The three nearest rows among all rows above each row, by straight-line distance, nearest first (none for the first four rows):
In the rows, 128 means zero.
1: [158  98 140 142  78 146 128 154 115  95 136 150 160 121 114 152 151 143
 142 133 145 139 133 108  88 163 133  93 108 117 170 152 138 130  81 121
 138 129 158 120 117 133]
2: [ 41 130  80 120 153 151 102 112 137 161 114 123 145 144 164 172 120 138
 153 126 149 137 165 144 100 131 134 154 125 108 112 128 107 115 143  72
 115 121 172 144 151 168]
3: [ 91 148 153 138 115 119 151 129 121 111 167 144 128 142 146 152  96 123
 121 131 127 121 103  42 152 156 138 133 106 119 145 125 132 135 167 127
 130 101 152 129 157 149]
4: [128 133 181  96 149 114 208 120 122 119 210 158 117 149 113 143  87 151
 120  65  97 180 110  43 119 120 130 196 145 153 156 117 135 151 162 104
 133 128 168 115 172 144]
5: [101 143 148 114 144 121 102 121  75  87  88 108  95 143 141 225  97 138
  92 130 116 109 117 154 148 103 149 128 165 127 117  90 131 139 150 140
 117 147 107 128 125  98]
3 2 1
6: [118  82 152 117 143 106 179 108 111 120 223 168 122 145 117 134  97 154
 119  94 109 203 122  45 162 133 132 171 132  96 129 146 162 179 163 104
 123 130 150 141 176 141]
4 3 1
7: [ 68 115 109 111 197 118 126 116 111 116 184 148 121 144 125 186 118 143
 111 104 140 160 138 102 104 107 146 159 148 117 107 102  93 144 165 116
 117 128 163 176 130 139]
2 3 6
8: [151 131 194 146 112  98 192 153 129  81 179 179 111 121 110 150  77 159
  90 105  96 124  97  63 142 129 152 152 130 124 129 113 153 145 163 148
 137 116 130 119 143  98]
3 4 6
9: [141 125 167 119 136 128  77  98 106 108 104 118 118 150 150 235 114 196
  87 117 165 127 109 158 127 119 123  84 157 125 112 102 130 110 114 158
 118 144  87 108 131  54]
5 1 7
10: [ 72 131  74 118 201 173  29 100 111 132 105 124 113 145 161 222 125 193
 115 122 191 142 148 174 108  94 111 164 133 127  90 115 102 126 144  82
 109  99 175 150 133 183]
2 7 5
11: [152 133 191 124 143  93 154 129 102  96 119  88 109 145 155 173  98 123
  67 142 126 128 118 126 144 133 127  96 147 141 136 107 152 154 142 118
 127 151  81  82 126  85]
5 9 8
12: [130 138 183 106 147 136  90 133  81  70 102 109 106 141 133 218  98 146
  55 132 104 167 141 179 139 106 116 141 192 125 103 123 162 143 128 143
 125 149 121 130 115  85]
5 9 11
13: [ 43 139  90 123 196 164  94  93 147 121 140 134 116 165 143 203 147 167
 137 161 180 114 145 187  81 110 135 133 105 123  95 135 105 100 131 103
 130 108 180 149 163 168]
2 10 7
14: [122 113 163 131 124 101 174 138 114 109 177 127 126 121 104 154  87 128
 108  97 111 115 134  82 144 116 159 139 140 118 151  89 141 139 159 176
 134 131 148 135 150  97]
8 3 4
15: [191 121 141 131  54 124 177 162 123 158 186 155 129 108 146  14 160  93
 160 120 158 168 157  56 109 166 124 114  68 111 162 142 117 137 124 150
 135 114  87 136  95 145]
1 3 14
16: [113 112 153 140 141 121 139 136 105 104 121 123 125 129 143 178 101 138
  70 118 116 132 108 119 125 103 146 130 149 108 130 110 131 135 118 128
 118 119 113 119 101  97]
5 11 14
17: [103 122 147 118 124 143 110 118 104  99 137 135 130 114 105 179 107 143
  89 134 146 120 143 150 105  94 145 107 162 123 133  99 134 116 144 137
  91 126 132 118 106 121]
16 5 12
18: [143 129 219 131 120 116 127 131 112  79  90 103 128 128 159 220 104 149
  54 126 115 140 100 124 113 110 141 102 149 157 168 102 154 111 149 161
 136 163  68  94  96  63]
11 16 9
19: [108 111 139 139  98 152 176 130 136 121 156 153 147 127 147 106 103 128
 128 113  98 145 118  63 152 157 151 148 105 116 167 116 142 163 139 141
 110 110 140 135 163 148]
3 14 6
20: [ 79 121  75 131 116 163  74 131 150 135  86 106 120 128 133 146 195 138
 171 152 178 119 163 192 101 112 124 119 118 139 127 136  88 107 143 109
 101 131 138 169 112 160]
2 13 10
21: [110 134 125 150 123 125 192 140 108 113 192 154 134 131 139  56 127 116
 169  97 128 155 124  78 101 181 155 149  83  89 165 146 136 131 137 117
 121 115 202 151 149 184]
19 3 6
22: [ 62 116  88 104 154 141 109 108 142 105 129 141 117 147 155 181 126 160
 121 142 150 144 109 127  91  89 148 136 117 123 135 116 129 122 143  98
 119 140 166 150 136 146]
2 7 13
23: [158 112 145 129  87 113 184 133 128  61 181 143 135 129 153 164 122 162
  83  95  98 148 129  66 166 160 159 139 136 118 161  87 156 163 122 153
 141 136 101  84 135 109]
8 14 19
24: [177 106 205 134 105 115 169 132 100  82 156 152 105 139 117 173 113 176
  76 104 122 154 122  98 149 140 154  95 146 145 144 100 174 169 133 152
 143 151  76  87 116  93]
23 11 8
25: [ 47 131 125 120 157 129  39 112 132 101  99 129 115 160 138 244 118 167
 113 135 134 109 159 181  92  99 135 164 145  86  92 125 139 125 156 105
 114 127 139 118 108 142]
10 22 13
26: [ 91 135 158 111 128 150 118 101 121  91 172 132 116 136 141 160 117 149
 108  90 129 148 127 123 147 144 136 154 136 120 144 128 130 136 141  96
 125 110 164 154 150 151]
3 7 22
27: [ 41 122  66 107 212 147  22  91 114 109  98  72 127 129 126 250 135 165
 133 140 167  84 163 185  84  97 135 119 125 107  71 167  81 107 170  92
 130 135 154 161 120 156]
10 25 13
28: [116 121  92 134  88 123 181 144 120 149 198 158 140 118 135 115 144 120
 170 102 122 138 142  53 121 153 147 138  84  75 157 155 152 146 144 110
 132 141 139 151 164 176]
21 19 3
29: [ 70 118 156 111 163 138 111 102 124 118 151 123 115 162 130 187  96 161
 104 117 124 162 135 119 117 119 148 146 129 118 119 124 111 138 163 115
 117 109 164 156 138 153]
26 7 22
30: [159 123 146 168  54  95 255 145  94  82 162 151 147 138 112 119  84 100
 125 100  99 119  79  16 170 196 149 112 128 129 168 123 177 145 145 170
 133 111 104 115 144  82]
8 23 19
31: [ 53 140 143  87 177 134  91 115 159 114 143 142 123 163 147 213 117 163
 142 132 149 140 127  97 110 100 124 185 157 129  90 137 125 136 126  70
 115 115 142 112 162 171]
29 22 2
32: [ 75 129 100  96 152 160 101 107 109 111 120 109  97 116 136 185 113 177
 133 146 138 132 129 166  86 102 127 144 128  99  81 125 111 118 162 105
 107 124 169 118 145 185]
22 2 13
33: [162 108 175 155  54 110 160 158 124 129 171 155 121 113 135  44 162 123
 178 128 141 153 169  94 107 154 143 115  54  92 164 155 147 137 139 139
 141 129 123 128 102 146]
15 28 21
34: [ 79 130 126 123 144 129 129 100 115 117 165 124 135 114 150 152 121 150
 164 105 124 143 115 104 154 119 147 141 111 131 123 121 139 114 154 128
 120 124 163 145 139 167]
26 29 3
35: [ 23 134  81 120 161 155  89  84 140 153 108 113 141 153 127 159 119 118
 152 143 155  78 133 162  95 124 115 129 136 123 106 109 104  90 167 125
 113 119 188 144 162 172]
2 13 32
36: [234 106 167 116  65 143 171 165 164 111 151 172 106  87 125  86 110 120
 110 125 127 167 155  61 131 148 112 110 108 114 153 148 160 104  89 120
 108 132  99  94 106 149]
15 33 1
37: [160 107 170 132  89 125 190 145 142  93 167 116 142 148 121 134  86 133
 112  94 120 161 114  43 164 164 162 150 127 120 165 119 169 158 151 125
 116 139 131 116 132 113]
23 19 8
38: [164 132 185 135  64 128 198 136 119  98 185 165 131  88 130  74  70 105
 122 115 118 181 119  15 141 170 122 143 106 129 150 129 160 121 148 121
 111 129 112 105 131 155]
37 36 19
39: [159  98  60 135  85 126 126 133 147 148 141 167 114  96 145  34 161 164
 182 137 155 153 185  81 101 166 146  99  66 104 152 152 114 135 142  98
 152 109 136 138 108 172]
33 15 28
40: [ 61  98 115 115  97 146  96 114 126  93  93 135 131 124 124 203 181 173
  97 129 175 108 161 200 129 101 135  66 132 108 123 120 113 122 151 138
 156 112 107 159  90 109]
17 20 25
41: [127 114 176 140 141 109 185 132 121 126 192 153 106 158 143 101  96 149
 140  91 102 166 114  31 144 154 145 150 120  98 148 162 157 149 151 119
 116 135 160 136 157 133]
6 19 37
42: [ 71 123 176 133 168 134 132 142 114 119 122 126 120 153 140 203 106 200
 103 128 152 129 127 135 109 107 139 156 152 102 127 123 126 134 188 116
 143 105 139 122 141 119]
29 16 17
43: [218 116 173 148  81 109 211 152 115  85 180 175 152 109 143  75 123 107
 133 109 110 166 126  43 147 151 155  98  99 129 148 110 169 129  92 114
 132 141  61 112 136 109]
38 36 37
44: [ 92 104 103 105 172 148 124 114 139 131 179 126 118 146 150 156 107 173
 173 110 139 154 150 141 102 112 129 163 105  88  79 142  88 127 150 117
 104  89 195 111 177 183]
32 2 29
45: [165 101 140 123 100 112 156 152 150 132 186 170 120 116 140  65 141 133
 161 109 116 200 151  35 120 175 126 166  68 109 149 144 159 139 135 107
 131 103 139 112 146 176]
28 33 21
46: [ 98 119 126 102 127 161 113 118 125 110  85 134 125  91 126 151 117 167
 120 155 122 140 115 150 107  93 125 112 127 109 106 129 121 115 125  89
 120 102 103 149 102 166]
32 17 22
47: [ 78 113 113 120 150 156 151 144 139 117 176 174 142 141 116 138 116 119
 166 111 126 162 136  75 135 136 155 147  99  86 120 136 150 153 151 126
 139 115 190 146 138 172]
34 28 19
48: [103 120 121 107 146 116 152 106 121 155 169 149 115 142 119 135 101 118
 155 100 125 154 155  85 122 152 142 167 128 109 124 161 127 135 162  88
 119 119 178 148 158 164]
47 34 26
49: [113 109  81 142 108 130 177 130 147 153 182 166 113 129 139  85 138 125
 185 106 165 134 154  66 111 159 147 123  61  83 136 150 134 152 149 125
 130  97 172 136 134 177]
28 21 47
50: [115  92 136 144 130 100 206 142 122 128 208 158 126 146 137 128 107 131
 124  82  90 175  85   1 156 152 142 173 150 116 160 135 133 172 161 107
 137 149 148 125 163 128]
41 6 4
51: [170 103 173 140 113 102 201 150 164  97 171 170 125 122 146  96  73 107
 127 105 138 157 134  49 146 195 143 137  88 111 160 127 188 135 127 120
 132 100 148  99 130 163]
38 37 45
52: [147  99  79 148 113 140 142 126 152 148 194 175 101 122 171  92 139 148
 195 144 155 141 159  98 105 142 147 145  60  97 122 133 116 143 121  78
 118 115 174 146 160 188]
49 39 28
53: [ 58 149 130 114 149 150  68  93 141  92  88 130 123 123 144 222 132 168
  87 155 143 119 133 154 117 113 116 154 139  94 123 113 119 128 155 112
 116 105 135 125 126 186]
25 32 22
54: [112 118 147 120 121 107 130 140 105 115 161 134 113 158 132 178 124 138
  93 124 125 152 108  94 122 115 179 136 141 158 129 107 141 168 161 150
 127 123 125 135 122 116]
16 14 29
55: [126 116 103 135 113 170  53 124 121 107  45  97 143 106 147 180 195 142
 148 140 174 103 144 205 106  94 123  83 135 127 117 101 117  99 106 113
 128 113  81 145  89 151]
20 40 46
56: [ 73 130 153 118 158 128 106 120 132 110 142 106  93 145 139 220 120 194
  83 143 111 162 130 153 126 119 123 159 149 115 139 121 121 140 164 102
  94 137 131 157 137 141]
29 42 53
57: [149 108  83 133 119 154 129 147 137 149 148 138 112 115 107  63 167 138
 174  98 137 174 135  79 124 141 173 132  75 113 140 157 107 141 133 102
 109 110 157 136 131 169]
49 39 52
58: [ 79 137 183 116 167 115 124 113 115  92 182 132  93 134 148 195  87 190
  91 113 110 173 110 144 111  87 144 187 176 123 145 101 110 123 172 121
 118 124 140 137 124 122]
56 29 42
59: [ 98 133 183 135 144 110 172 141  86 116 177 118 114 123  89 181  74 140
 128  65  96 143  77  75 157 141 166 146 149 140 148 109 170 167 136 126
 141 132 137  81 152  85]
14 8 37
60: [170 108 115 145  74 125 132 151 150 129 169 151 135 107 130  58 190  98
 149 119 167 121 182 138 107 162 144 110 103  62 145 146 123 141 139 149
 147 120 102 136 113 132]
33 15 39
61: [149  94  90 155  89 160 172 136 155 131 177 159 133 156 107  75 179 140
 183 127 141 142 147  85 121 160 150 121  80 110 145 145 103 149 131 122
 130  81 163 180 131 166]
49 57 52
62: [122 148 120 132  97 169  89 137 111 132  78 103 128 107 129 163 139 129
  95 163 140 116 158 200 112 115 109  60 138 108 127 108 139 111 118  92
 104 117  68 113  79 103]
55 46 17
63: [166 115 133 147  75 140 104 138 147 166 140 160 121  84 134  35 171 125
 161 129 155 173 167 123 153 165  93  86  73 105 130 152 135 147 110 129
 132 105 135 130  83 175]
39 33 60
64: [141 135 173 145 105 107 182 136  97  65 176 146 107 139 140 178  86 169
  81 108 107 161 109  88 141 154 135 111 142 133 146 115 162 131 139 131
 144 133 106  89 126 101]
24 23 8
65: [184 110 136 146  64 135 138 130 125 115 130 133 129 121 111  88 132 131
 112 116 121 139 158  82 123 155 135  88 123 137 169 126 116 110  75 131
 145 112  60  89 112 109]
36 1 43
66: [192 109 134 157  65 130 137 161 125 133 170 158 143  85 142  29 157 114
 184 132 146 157 146  97 125 185 117  86  69 102 133 161 135 150 107 170
 135  96 109 161  93 154]
15 63 33
67: [ 78 118 133 137 118 120 179  99 110 111 192 136 117 137 106 180 117 136
 125 113 111 117  83  70 148 111 162 137 156 108 164  90 113 143 177 117
 142 130 127 125 144 111]
14 3 54
68: [ 82 133 137 123 150 151  53  79 115 110  74  99 125 143 168 205 117 186
 139 154 152 134 151 210 107  86 140 127 134 114 117 135 115 115 163 116
 107 128 132 144 119 150]
25 53 32
69: [149 113 199 130 115  93 177 138 124 112 200 140 120 118 129 171  86 126
  85  96 104 132  88  46 163 134 154 121 132 135 160 102 140 152 140 141
 140 147 115 136 123 108]
8 14 37
70: [ 86 141 141 127 132 115 105 126 109 136 109 130 130 130 133 164  84 142
 121 107 136 139 129 135 143 111 154 138 154 120 126 110 122 143 150 131
 119 129 153 120 117 158]
29 17 34
71: [206  90 198 134  39 109 198 163 117  88 175 152 126 108 125  99 103 124
  93  89 113 161 143  29 154 166 151  89 114 106 142 116 197 114 111 152
 145 123  49 105 108 118]
43 36 38
72: [124  94 165 134  93 103 202 137 143 113 234 147 113 128 127 132 117 137
 135  66  85 155 100  29 163 131 165 156 150 124 137 131 154 155 162 116
 138 138 142 131 168 117]
50 41 6
73: [124 128 178 112 139 133 119 130 108 101  94 117 128 166 150 238  86 157
  81 131 128 121 112 165 133 127 124 123 150 143 118  80 155 139 162 130
 141 136  82 122 110  64]
5 9 18
74: [ 93 116 124 128 111 143 127 115 132 120 152 135 140 128 136 123 131 166
 162 119 135 139 160  82  97 143 130 136 115 121 137 139 140 120 150 137
 102 121 140 151 120 164]
34 48 47
75: [103 124 153 124 112 108 103 114 112  94 110 108 135 164 141 210  92 125
  67 130 123  83 105 158 152 127 117 124 170 164 153  97 138 127 128 167
 148 141  78 107 119  79]
73 5 18
76: [114 119 110 109 118 186  79 133 113 104  92  98 110 135 141 181 140 161
 140 156 137 169 151 172  83  67 119 118 135 120 115 106 101 108  85 110
 137 109  95 127 103 158]
46 55 68
77: [ 73 103 116 129 121 141 119 122 137 114 150 155 128 168 158 156 136 168
 127 118 152 144 157 109 121 152 149 162 107 107 136 154 146 163 127 107
 117 107 142 160 145 161]
74 26 29
78: [145 111 111 136 119 134  74 138 106 109  83 107 125 121 148 144 152 144
 126 158 138 159 172 198  98 102 117  82 132 136 107 143 149  78  93 112
 107 143  67 104 104 128]
62 76 55
79: [134 120 109 135  85 146  90 156 143 136 130 124 149 115 140  64 156 140
 158 139 154 143 179 160 100 131 129  89  92  98 135 142 120 147 101 132
 127 133 108 144 107 146]
60 63 39
80: [115  75  97 134  93 133 144 148 155 116 174 158 128 119 150  92 139 128
 145  93 133 142 168  98 157 175 120 136  93 102 132 149 130 145 120 140
  93 108 164 153 121 139]
49 74 61
81: [ 94 123 123 121 155 157 158 119 131 137 207 139 155 138 136 136  82 131
 181  90 153 181 141  58 128 161 133 163  84  97 134 152 134 133 150  73
 114 117 212 142 163 207]
48 47 21
82: [ 96 126  89 134 141 158  78 111 150 118 112 124 118 130 145 153 149 163
 153 158 186 128 177 192  98 111 119 114 108 115  96 140 106  93  93  97
 117 108 125 131 132 160]
20 76 13
83: [170 127 171 134  76 117 183 165 139 106 165 148 121 108 134 134  98 140
  86  87  93 162 112  41 180 149 145 126 115 113 136 119 182 157 148 119
 116 107 110  93 150 141]
37 23 8
84: [100 131  98  96 117 131 152 128 160 142 141 148 131 148 137 135 102 136
 152 141 149 160 142 103 117 151 125 155 108 102 129 157 147 120 161  99
 135 113 199 138 160 215]
48 47 81
85: [157 119 149 135  74 112 169 161 104 126 134 149 133 132 120 172  81 143
  65 107 139 155 133 117 143 130 141 119 139 141 149 105 139 148 138 156
 128 122  81 121 128  90]
24 64 16
86: [ 98 142 160 138 149 112 120 131 119  96 116  90 111 154 131 218 113 162
  76 106 105 151  96 171 135 130 141 125 206 147 117 108 133 149 138 141
 122 134 119 111 127  91]
5 12 73
87: [128 105 153 113 104 101 154 123 113  96 148 153 106 143 123 136 106 137
  95  95  99 154 104  74 135 165 142 147 108 115 148 127 170 153 124 132
 143 126 133 131 123 139]
37 19 64
88: [183 138 174 134  82 124 195 153  98  83 165 166 140 129 126 126  81  93
 119  99 113 174 115  55 159 175 152 134 105 119 163 108 145 140 140 129
 140 137 113 119 144 124]
37 38 83
89: [182 107 115 140  59 166 116 161 144 134 199 163 126 110 135  50 178 155
 164 121 150 162 147 105 112 157 120 118  74  80 131 180 117 141 108 119
 120 107  83 122 134 167]
66 60 63
90: [137 114 192 124 131 107 185 155 129 117 191 136 123 142 131 125  88 115
 100  98  77 181  91  34 182 172 155 162 130 132 157 105 163 165 173 106
 112 137 159 110 152 128]
37 50 41
91: [ 58 117 116 137 122 141 126 144  97 121 127 133 119 144 136 183 110 163
 113 136 128 130 132 126 133 113 158 118 104 140 131 119 102 135 135 116
 116 144 138 141 107 151]
70 22 29
92: [ 46 141 101 122 166 161  24 103 155  74  80 124 103 156 127 250 118 159
 111 129 129 109 147 195  88  89 126 145 163 133  97 107  93 144 157 111
 119 148 133 159 144 150]
25 53 68
93: [118  82 161 135  90  97 208 119 100 113 211 147 135 123 132 105 121 153
 146  79 108 155 104   1 172 174 159 145 110  99 154 125 158 132 166 139
 118 112 153 138 166 136]
72 41 50
94: [ 71 126 125 104 147 130  72 127 108 102  99 114 123 147 130 255  97 143
 100 142 143 153 132 183  98  95 117 139 128  99 124  82 124 124 153 119
 107 134 137 117 118 156]
25 53 68
95: [ 95 111 120  91 133 154 105 123 127 112 110 118 115 115 138 208 124 164
 106 119 139 144 126 157 119 130 141 133 124 103 106 136 113 130 120 105
 111 119 137 149  99 173]
46 32 91
96: [110 133 105  92 126 161 180 146 107 133 171 158 112 129 152  93  94 130
 165  97 154 167 158  71 115 151 141 173  95 109 111 171 119 152 170  62
 111  95 229 140 173 198]
81 48 84
97: [ 81 130  86 113 129 154  78  88 135 127 118 133 123 121 143 119 165 167
 121 138 152 130 187 193  83 107 127 110 112 107 122 124  95 127 127 112
 131 110 105 156 119 198]
82 20 46
98: [ 81 117  86 119 128 172  98 102 131 122 114 132 100 121 134 215 135 143
 123 125 154 114 133 161 101 118 142 123 114 119 108 128  74 102 144 120
 129 138 143 139 140 162]
95 32 22
99: [ 40 116 128 125 163 143  60 129 114 114  84  88 118 150 153 223  84 175
 109 123 157 159 147 170 112 106 123 131 150 125 112 115 118 124 148 117
 125 109 151 164 125 145]
94 68 25
100: [ 78 123 122 101 170 129  91  99 124 103 127  99 125 144 137 228 116 173
 100 132 136 135 133 189 113  89 122 141 161 139 107 136  99 140 145 104
 145 111 133 168 120 127]
99 56 95
101: [ 84 121 120 106 160 103 162 123 139 152 199 142 136 123 140 119 125 143
 158 131 159 129 129  81 112 172 154 158  98 107 134 153 123 122 160 128
 116 109 201 162 169 198]
48 84 81
102: [ 96  98 167 109 130 116 188 137 136 126 200 185  93 135 133 123 115 167
 127  48  71 176  89   1 154 155 135 170 115 113 162 119 149 145 146 103
 115 118 146 141 152 141]
50 41 72
103: [ 91 116 181 120 173 117 151 109 123  94 165 126 102 131 114 190  98 139
 103  82 111 191  81 109 117 131 137 167 147 127 135  93 117 155 162 100
 117 112 133 113 145 144]
58 29 26
104: [119  98 101 128  98 155 106 145 157  90 143 146 124 112 139  65 175 161
 158 130 148 172 193 154  91 107 126  87 102 104 148 149 100 125 147 150
 120 151 100 146 107 183]
79 97 60
105: [ 72  87 127 125 167 120 172  96 137 115 172 138 128 150 114 191 128 146
 120 128 115 133 130 106 122 134 155 141 155 143 127 124 114 161 164 115
 141 108 138 140 168 162]
29 7 67
106: [163 122 160 122 126 139 106 163 124  88 107 141 129 128 112 133 122 131
 102 130 121 126 125 130 159 105 128  96 157 132 129 101 151 137 115 138
 144 150  50  97 115  72]
11 16 85
107: [164 120  96 140  94 144 156 154 110 128 140 150 133  90 105  71 132 113
 162 121 119 122 120  87 145 172 104 127 106 128 151 145 119 122 104 132
 103 137 125 141 126 139]
80 57 66
108: [107 113 121 135 126 157  37 111 128 125  67 128 129 118 148 136 155 140
 157 136 148 142 195 203  86  80 120 108 129  99 105 126  96 132  95 107
 137 116 109 147 102 172]
97 82 76
109: [124 110 144 126 151 151 143 129 138 118 180 146 127 156 144 140 102 156
 173  89  83 192 118  16 125 121 131 188 126 106 132 165 154 151 133 108
 119 115 206 126 141 171]
41 47 81
110: [119 143 122 129 113 139  54 120 119 102  60 108 133 122 141 214 151 134
 104 161 112 122 164 212 115 122 102 107 136 120 107 120 128 114 120 143
 111 153  80 136  67 116]
62 78 55
111: [192 109 121 122  72 137 149 149 140  97 142 158 121 106 134  93 124 100
 155 142 133 139 168  84 134 133 130 116  97 134 142 132 171 141 111 140
 133 145  81 117 123 125]
36 65 107
112: [187 114 181 120  76  77 128 137 100  78 139 113 137 128 116 149 153 133
  88 120 104 165 151  88 141 135 130 105 195 139 132  91 128 134 103 141
 122 148  33 120 104  79]
106 24 85
113: [157 127 113 141  75 157  86 110 108 125  88 100 124 114 135 179 152 148
 123 148 164 145 154 211 124 122 114  64 108 139 106  94 132 115  86 133
 127 138  87 126  84 122]
62 78 55
114: [130 134 117 140  87 160  94 125 119 107  68  95 137 116 127 174 182 136
 101 140 145 101 145 181 114 128 134  65 126 146 128  80 115 110  91 127
 149 138  58 146  83  86]
113 62 55
115: [136 121 162 139 124  96 179 133 134  85 199 174 123 114 152 152 105 141
 105 103  92 155 116  51 127 157 161 142 139 140 156 122 159 171 163 162
 114 128 118 102 162 106]
8 23 69
116: [ 69 120 153  87 188 128 122 132 104 115 159 116  91 132 123 196  69 170
 118  76 101 169 140 109 131 118 129 191 164 142 113 101 101 145 185  72
 134 114 141 125 144 149]
103 29 58
117: [127 122 176 118 107  98 146 120  94  94 148 131 118 118 134 193  83 133
  65 129 116 150 111 115 133 116 132 143 168 131 136 116 148 142 151 135
 124 127  85 101 127  60]
16 11 85
